Here is a tiny trained network, its code and every weight. The questions are about switching its units off for an input and a class, where a switched-off unit gives its printed mean instead of its output.

import numpy as np


def w(rows, s, z=0):
    codes = np.array(rows[::2]) - 128.0
    scale = np.full(codes.shape[1], s)
    scale[-1] = z or s
    return codes * scale


def norm(h):
    return h / np.sqrt((h * h).mean(-1, keepdims=True) + 1e-5)


def f(y):
    return y / 2 * (1 + np.tanh(0.7978845608 * (y + 0.044715 * y**3)))


def log_softmax(a):
    a = a - a.max(-1, keepdims=True)
    return a - np.log(np.exp(a).sum(-1, keepdims=True))


def net(x, mask):
    res = np.array(x, float).reshape(1, 6) / 4 @ E
    u = 0
    for l in range(3):
        y = f(norm(res) @ A[l][:, :-1].T + A[l][:, -1])
        res = res + np.where(mask[u : u + 13], y, B[l][:, -1]) @ B[l][:, :-1]
        u += 13
    return log_softmax(norm(res)[-1] @ U[:, :-1].T + U[:, -1])


A, B = {}, {}
E = w([
[67,65,164,232,164,155,164,148,71],'x0',
[127,130,127,129,126,128,129,125,126],'x1',
[141,94,103,173,161,135,134,52,220],'x2',
[125,157,223,170,71,108,148,101,177],'x3',
[2,114,94,53,79,105,207,60,101],'x4',
[66,141,182,100,187,174,45,114,163],'x5',
],0.008)
A[0] = w([
[211,105,122,99,123,84,201,144,122,91],'L0N1',
[168,152,117,127,187,102,123,106,89,57],'L0N2',
[86,222,181,196,1,130,106,129,174,56],'L0N3',
[186,205,91,45,81,126,87,66,151,37],'L0N4',
[155,176,204,92,145,73,119,179,48,100],'L0N5',
[65,166,188,71,89,122,113,216,86,44],'L0N6',
[83,206,201,121,107,199,21,71,109,97],'L0N7',
[111,67,7,73,162,130,72,182,122,80],'L0N8',
[107,171,145,68,216,225,69,66,93,94],'L0N9',
[129,102,98,179,178,94,124,83,242,103],'L0N10',
[138,51,74,131,150,127,132,80,169,127],'L0N11',
[118,173,79,130,102,128,120,172,85,56],'L0N12',
[182,134,96,138,108,44,195,162,100,4],'L0N13',
],0.0078,0.0036)
B[0] = w([
[101,164,143,164,200,129,144,199,189,186],'L0N1',
[147,170,146,130,154,150,118,115,93,123],'L0N2',
[154,126,174,122,255,41,132,67,67,222],'L0N3',
[112,9,80,96,104,29,93,231,164,241],'L0N4',
[206,56,156,111,132,192,139,115,154,208],'L0N5',
[136,65,167,86,115,196,139,58,162,213],'L0N6',
[117,168,97,148,160,129,194,173,189,242],'L0N7',
[144,172,132,119,201,64,144,72,67,235],'L0N8',
[130,154,99,132,147,118,190,166,161,240],'L0N9',
[200,74,129,76,104,186,171,109,109,255],'L0N10',
[140,114,184,100,124,165,169,79,129,210],'L0N11',
[145,105,179,69,165,141,182,78,143,139],'L0N12',
[147,135,99,190,81,121,241,143,172,182],'L0N13',
],0.0076,0.0037)
A[1] = w([
[127,114,107,135,35,198,93,197,150,38],'L1N1',
[98,74,160,203,141,150,93,148,46,12],'L1N2',
[184,118,74,180,186,108,48,158,88,4],'L1N3',
[120,136,188,134,70,108,104,102,196,147],'L1N4',
[74,108,149,83,129,99,190,103,151,71],'L1N5',
[91,86,127,199,168,169,171,87,110,103],'L1N6',
[209,117,143,128,160,165,117,159,146,63],'L1N7',
[47,122,103,96,93,104,150,116,129,214],'L1N8',
[89,105,142,157,150,170,165,131,130,72],'L1N9',
[163,150,130,189,104,156,49,169,118,40],'L1N10',
[80,189,121,84,161,203,77,129,160,93],'L1N11',
[127,146,194,69,98,160,148,219,48,93],'L1N12',
[147,254,122,112,110,187,168,89,140,69],'L1N13',
],0.0092,0.0021)
B[1] = w([
[128,149,197,143,151,55,111,128,45,126],'L1N1',
[106,86,108,85,103,13,97,192,136,178],'L1N2',
[107,206,192,129,89,125,101,86,109,197],'L1N3',
[165,85,87,85,249,113,130,167,19,163],'L1N4',
[152,199,83,181,94,183,90,104,109,253],'L1N5',
[160,99,116,28,93,71,82,196,140,250],'L1N6',
[103,175,169,160,35,185,106,76,116,246],'L1N7',
[124,218,199,173,92,175,2,108,166,232],'L1N8',
[123,97,105,141,80,112,79,182,144,183],'L1N9',
[79,167,83,137,14,153,84,56,199,160],'L1N10',
[146,68,97,195,178,171,174,156,153,157],'L1N11',
[212,62,86,105,131,169,164,42,197,169],'L1N12',
[127,91,105,157,61,77,77,229,112,128],'L1N13',
],0.0068,0.0051)
A[2] = w([
[202,111,60,90,135,174,139,95,146,101],'L2N1',
[48,30,125,193,101,132,117,209,56,13],'L2N2',
[157,134,81,123,251,118,96,134,2,61],'L2N3',
[67,142,138,121,240,158,103,140,188,121],'L2N4',
[147,173,94,190,58,76,192,135,83,144],'L2N5',
[122,109,235,179,119,66,114,108,187,123],'L2N6',
[32,173,36,84,112,134,127,41,66,76],'L2N7',
[135,164,205,123,197,55,158,97,68,1],'L2N8',
[177,201,142,111,95,193,83,131,141,69],'L2N9',
[147,114,108,49,124,58,92,199,193,84],'L2N10',
[228,183,137,155,123,123,74,182,148,103],'L2N11',
[137,141,98,195,147,60,252,118,86,202],'L2N12',
[157,188,114,180,114,161,180,202,169,168],'L2N13',
],0.008,0.0027)
B[2] = w([
[148,42,183,115,143,156,139,159,62,243],'L2N1',
[100,58,94,98,105,9,65,130,189,185],'L2N2',
[159,193,138,60,191,17,126,52,101,171],'L2N3',
[204,160,78,170,126,137,254,216,73,205],'L2N4',
[90,155,108,124,166,192,163,145,148,225],'L2N5',
[107,158,51,30,160,115,138,76,30,228],'L2N6',
[143,183,217,234,75,145,96,102,106,236],'L2N7',
[187,205,31,45,165,89,69,32,4,159],'L2N8',
[70,112,132,173,56,71,161,70,69,236],'L2N9',
[58,38,131,193,117,72,90,177,106,241],'L2N10',
[11,179,146,107,66,100,79,91,125,255],'L2N11',
[151,170,145,127,236,174,51,194,137,227],'L2N12',
[25,139,72,163,176,186,162,135,170,229],'L2N13',
],0.007,0.004)
U = w([
[44,212,159,182,66,143,80,82,107,221],'0',
[71,55,102,102,124,7,88,201,141,138],'1',
[161,194,129,100,248,75,128,92,40,123],'2',
[101,161,88,175,208,174,187,230,155,148],'3',
[190,34,166,103,121,195,150,94,113,12],'4',
],0.013,0.0011)

Each question gives the input, the list of numbers given to net, and the class t.
The units are the neurons (one row each of A and B). Each row of codes is followed by its name. A weight is (code - 128) times the scale printed after its matrix; where a second scale follows, it is the last column's (A, B and U).
mask holds one flag per neuron, layer by layer. A switched-off neuron (its flag False) gives its mean, the last column of its row in B, instead of its output. The means were averaged over made-up inputs and are rounded, as every weight is.
A unit's drop is (log p(t) with every unit on - log p(t) with that unit switched off) / (log p(t) with every unit on - log p(t) with every unit switched off).
The circuit of an input: a set's keep is (log p(t) with only the set's units on - log p(t) with every unit switched off) / (log p(t) with every unit on - log p(t) with every unit switched off). Starting from the 12 units with the biggest drops (on a tie, the unit counted first), units are removed one at a time, each time the one whose removal leaves the highest keep (on an exact tie, the one counted first), for as long as the keep stays at least 0.8.
circuit, biggest first: the units of the circuit, biggest drop first
k most important neurons: the k neurons with the biggest drops, biggest first
top k neurons in layer l: the k neurons of layer l with the biggest drops, biggest first
input [6,5,-7,-5,7,-1], class 0: circuit, biggest first -> (L2N7)
input [7,2,-3,-8,-6,-2], class 2: 4 most important neurons -> (L0N8, L1N3, L2N3, L0N4)
input [6,4,-6,7,6,8], class 3: circuit, biggest first -> (L0N7, L2N4, L1N7)
input [6,4,7,-6,4,0], class 4: circuit, biggest first -> (L0N11, L0N10)
input [-4,-1,8,7,-3,5], class 4: 3 most important neurons -> (L0N10, L0N8, L1N3)
input [4,7,-8,0,-7,1], class 4: top 3 neurons in layer 1 -> (L1N12, L1N8, L1N5)
input [6,3,1,8,3,2], class 2: circuit, biggest first -> (L0N3, L2N8)
input [-6,4,1,-7,7,8], class 3: circuit, biggest first -> (L2N4, L1N11)
input [2,0,-2,-3,2,2], class 2: 3 most important neurons -> (L0N8, L1N7, L2N3)
input [7,-5,2,8,-5,-6], class 2: circuit, biggest first -> (L0N3, L2N6)
input [6,-6,-4,-8,3,5], class 2: 3 most important neurons -> (L0N8, L2N3, L0N4)
input [2,7,-6,-5,-1,-4], class 4: 2 most important neurons -> (L1N12, L0N5)
input [-5,4,-8,6,0,1], class 4: top 2 neurons in layer 0 -> (L0N5, L0N6)
input [2,-2,-4,-7,4,-6], class 2: most important neuron -> (L0N8)
input [5,-1,0,-7,8,-6], class 0: 2 most important neurons -> (L2N7, L1N8)
input [-8,-4,3,0,-3,7], class 1: top 2 neurons in layer 0 -> (L0N4, L0N1)
input [0,7,-2,-6,-6,3], class 0: top 2 neurons in layer 1 -> (L1N3, L1N7)
input [-7,-7,-6,4,5,-8], class 3: circuit, biggest first -> (L0N13, L2N5, L0N1)
input [7,-7,-5,-6,-4,3], class 1: 2 most important neurons -> (L1N2, L0N3)
input [1,-2,-6,-3,-5,3], class 4: circuit, biggest first -> (L1N12)
